Here is a tiny trained network, its code and every weight. The questions are about switching its units off for an input and a class, where a switched-off unit gives its printed mean instead of its output.

import numpy as np


def w(rows, s, z=0):
    codes = np.array(rows[::2]) - 128.0
    scale = np.full(codes.shape[1], s)
    scale[-1] = z or s
    return codes * scale


def f(y):
    return y / 2 * (1 + np.tanh(0.7978845608 * (y + 0.044715 * y**3)))


def log_softmax(a):
    a = a - a.max(-1, keepdims=True)
    return a - np.log(np.exp(a).sum(-1, keepdims=True))


def net(x, mask):
    res = np.array(x, float).reshape(1, 6) / 4 @ E
    y = f(res @ A[0][:, :-1].T + A[0][:, -1])
    res = res + np.where(mask, y, B[0][:, -1]) @ B[0][:, :-1]
    return log_softmax(res[-1] @ U[:, :-1].T + U[:, -1])


A, B = {}, {}
E = w([
[102,51,147,210,189,49,135],'x0',
[76,183,82,89,253,140,86],'x1',
[47,146,65,102,44,56,145],'x2',
[151,50,53,132,88,149,30],'x3',
[122,118,114,139,128,146,149],'x4',
[142,141,136,118,130,103,111],'x5',
],0.012)
A[0] = w([
[197,117,204,171,89,150,126,91],'neuron 1',
[73,112,88,113,89,90,160,4],'neuron 2',
[65,110,75,114,125,94,145,51],'neuron 3',
[130,119,93,183,109,161,66,44],'neuron 4',
[153,182,151,53,116,166,126,174],'neuron 5',
[229,113,134,100,216,210,111,42],'neuron 6',
[55,178,58,55,60,119,129,96],'neuron 7',
[205,178,149,77,125,247,105,149],'neuron 8',
[116,150,132,105,77,188,115,100],'neuron 9',
[149,40,50,80,147,134,53,87],'neuron 10',
[150,153,94,109,112,163,124,117],'neuron 11',
[166,141,108,59,76,156,114,85],'neuron 12',
[90,118,99,75,114,88,122,53],'neuron 13',
[196,73,201,127,108,167,151,99],'neuron 14',
[131,83,103,133,118,144,37,81],'neuron 15',
[93,166,155,113,157,116,175,90],'neuron 16',
[124,131,136,107,224,186,87,89],'neuron 17',
[107,206,190,114,124,151,179,106],'neuron 18',
[151,89,84,117,128,148,37,154],'neuron 19',
[57,170,119,102,205,148,93,82],'neuron 20',
[187,100,207,174,68,159,131,90],'neuron 21',
[136,198,179,143,173,122,219,78],'neuron 22',
[119,76,99,189,149,95,128,116],'neuron 23',
[96,62,218,206,219,74,146,175],'neuron 24',
[102,51,123,191,164,61,76,140],'neuron 25',
[139,109,84,125,112,157,81,106],'neuron 26',
[109,123,103,116,99,218,153,150],'neuron 27',
[222,101,172,169,188,169,115,90],'neuron 28',
[97,97,120,184,148,104,103,102],'neuron 29',
[143,90,55,166,95,130,86,19],'neuron 30',
[117,155,133,138,228,186,76,72],'neuron 31',
[151,93,72,146,115,165,57,76],'neuron 32',
[126,135,47,78,211,142,109,58],'neuron 33',
],0.012,0.0035)
B[0] = w([
[137,144,125,188,69,40,157,201],'neuron 1',
[59,120,139,198,135,85,70,177],'neuron 2',
[82,167,110,187,160,84,65,169],'neuron 3',
[113,75,171,105,170,114,182,172],'neuron 4',
[162,91,84,52,150,165,87,202],'neuron 5',
[2,222,160,198,167,89,43,225],'neuron 6',
[59,220,110,160,138,116,44,240],'neuron 7',
[142,188,39,93,191,203,75,230],'neuron 8',
[192,160,92,103,110,154,123,179],'neuron 9',
[102,30,189,128,132,137,213,221],'neuron 10',
[171,137,58,105,175,158,70,164],'neuron 11',
[165,150,73,108,68,142,115,194],'neuron 12',
[54,149,173,164,120,126,94,167],'neuron 13',
[108,147,136,180,43,35,109,204],'neuron 14',
[91,69,217,86,148,155,193,197],'neuron 15',
[97,75,204,124,123,118,185,180],'neuron 16',
[97,172,76,189,57,50,165,204],'neuron 17',
[136,56,161,40,165,164,193,205],'neuron 18',
[118,70,215,118,129,219,169,211],'neuron 19',
[236,102,112,144,43,80,198,205],'neuron 20',
[174,181,117,194,70,52,185,215],'neuron 21',
[96,36,209,81,227,179,207,218],'neuron 22',
[187,174,43,117,138,159,80,182],'neuron 23',
[204,155,65,69,186,207,78,253],'neuron 24',
[199,181,69,71,126,183,70,218],'neuron 25',
[147,72,147,114,187,153,171,179],'neuron 26',
[144,127,89,87,123,128,101,175],'neuron 27',
[26,104,171,119,148,148,6,226],'neuron 28',
[144,182,43,83,138,143,74,169],'neuron 29',
[126,135,182,116,108,126,156,192],'neuron 30',
[142,182,116,202,63,65,186,209],'neuron 31',
[114,67,175,100,163,163,179,201],'neuron 32',
[209,180,114,192,50,66,206,196],'neuron 33',
],0.0086,0.016)
U = w([
[253,152,40,79,148,217,103,103],'0',
[153,46,202,100,176,155,241,241],'1',
[78,169,124,206,143,72,87,203],'2',
[219,132,80,200,36,14,221,2],'3',
],0.011,0.0031)

Each question gives the input, the list of numbers given to net, and the class t.
The units are the neurons (one row each of A and B). Each row of codes is followed by its name. A weight is (code - 128) times the scale printed after its matrix; where a second scale follows, it is the last column's (A, B and U).
mask holds one flag per neuron, in row order. A switched-off neuron (its flag False) gives its mean, the last column of its row in B, instead of its output. The means were averaged over made-up inputs and are rounded, as every weight is.
A unit's drop is (log p(t) with every unit on - log p(t) with that unit switched off) / (log p(t) with every unit on - log p(t) with every unit switched off).
unit that matters most: the unit with the biggest drop
top k neurons: the k neurons with the biggest drops, biggest first
drop of u: that unit's drop, to one decimal
input [2,-8,5,-8,-1,-4], class 1: unit that matters most	neuron 22
input [7,8,-8,-7,1,2], class 2: top 2 neurons	[neuron 6; neuron 28]
input [4,-4,2,4,-3,-7], class 0: top 2 neurons	[neuron 25; neuron 23]
input [-6,-5,7,-6,-6,-6], class 2: top 4 neurons	[neuron 7; neuron 24; neuron 2; neuron 25]
input [-4,8,-7,-1,-8,-3], class 3: top 2 neurons	[neuron 20; neuron 33]
input [-3,-6,-7,2,-5,1], class 2: top 2 neurons	[neuron 28; neuron 6]
input [1,-6,-5,-1,7,2], class 3: top 2 neurons	[neuron 21; neuron 1]
input [-6,-8,-8,-3,0,1], class 2: top 3 neurons	[neuron 28; neuron 6; neuron 8]
input [-6,8,-3,-1,-3,3], class 3: top 2 neurons	[neuron 31; neuron 17]
input [-7,-8,-1,3,-3,8], class 3: top 3 neurons	[neuron 21; neuron 1; neuron 14]
input [7,-7,-7,-1,0,-7], class 0: top 2 neurons	[neuron 24; neuron 25]
input [6,-1,-1,5,4,0], class 0: top 2 neurons	[neuron 25; neuron 23]
input [0,-7,-8,4,-1,4], class 2: top 2 neurons	[neuron 28; neuron 6]
input [4,4,4,4,0,5], class 0: top 3 neurons	[neuron 25; neuron 6; neuron 22]
input [-2,-8,-5,-5,7,-7], class 3: unit that matters most	neuron 21
input [4,-7,-5,2,7,-4], class 3: drop of neuron 1	0.1
input [0,-2,-5,-4,8,-5], class 2: drop of neuron 19	0.2
input [6,-5,0,8,-6,-4], class 1: drop of neuron 10	0.1
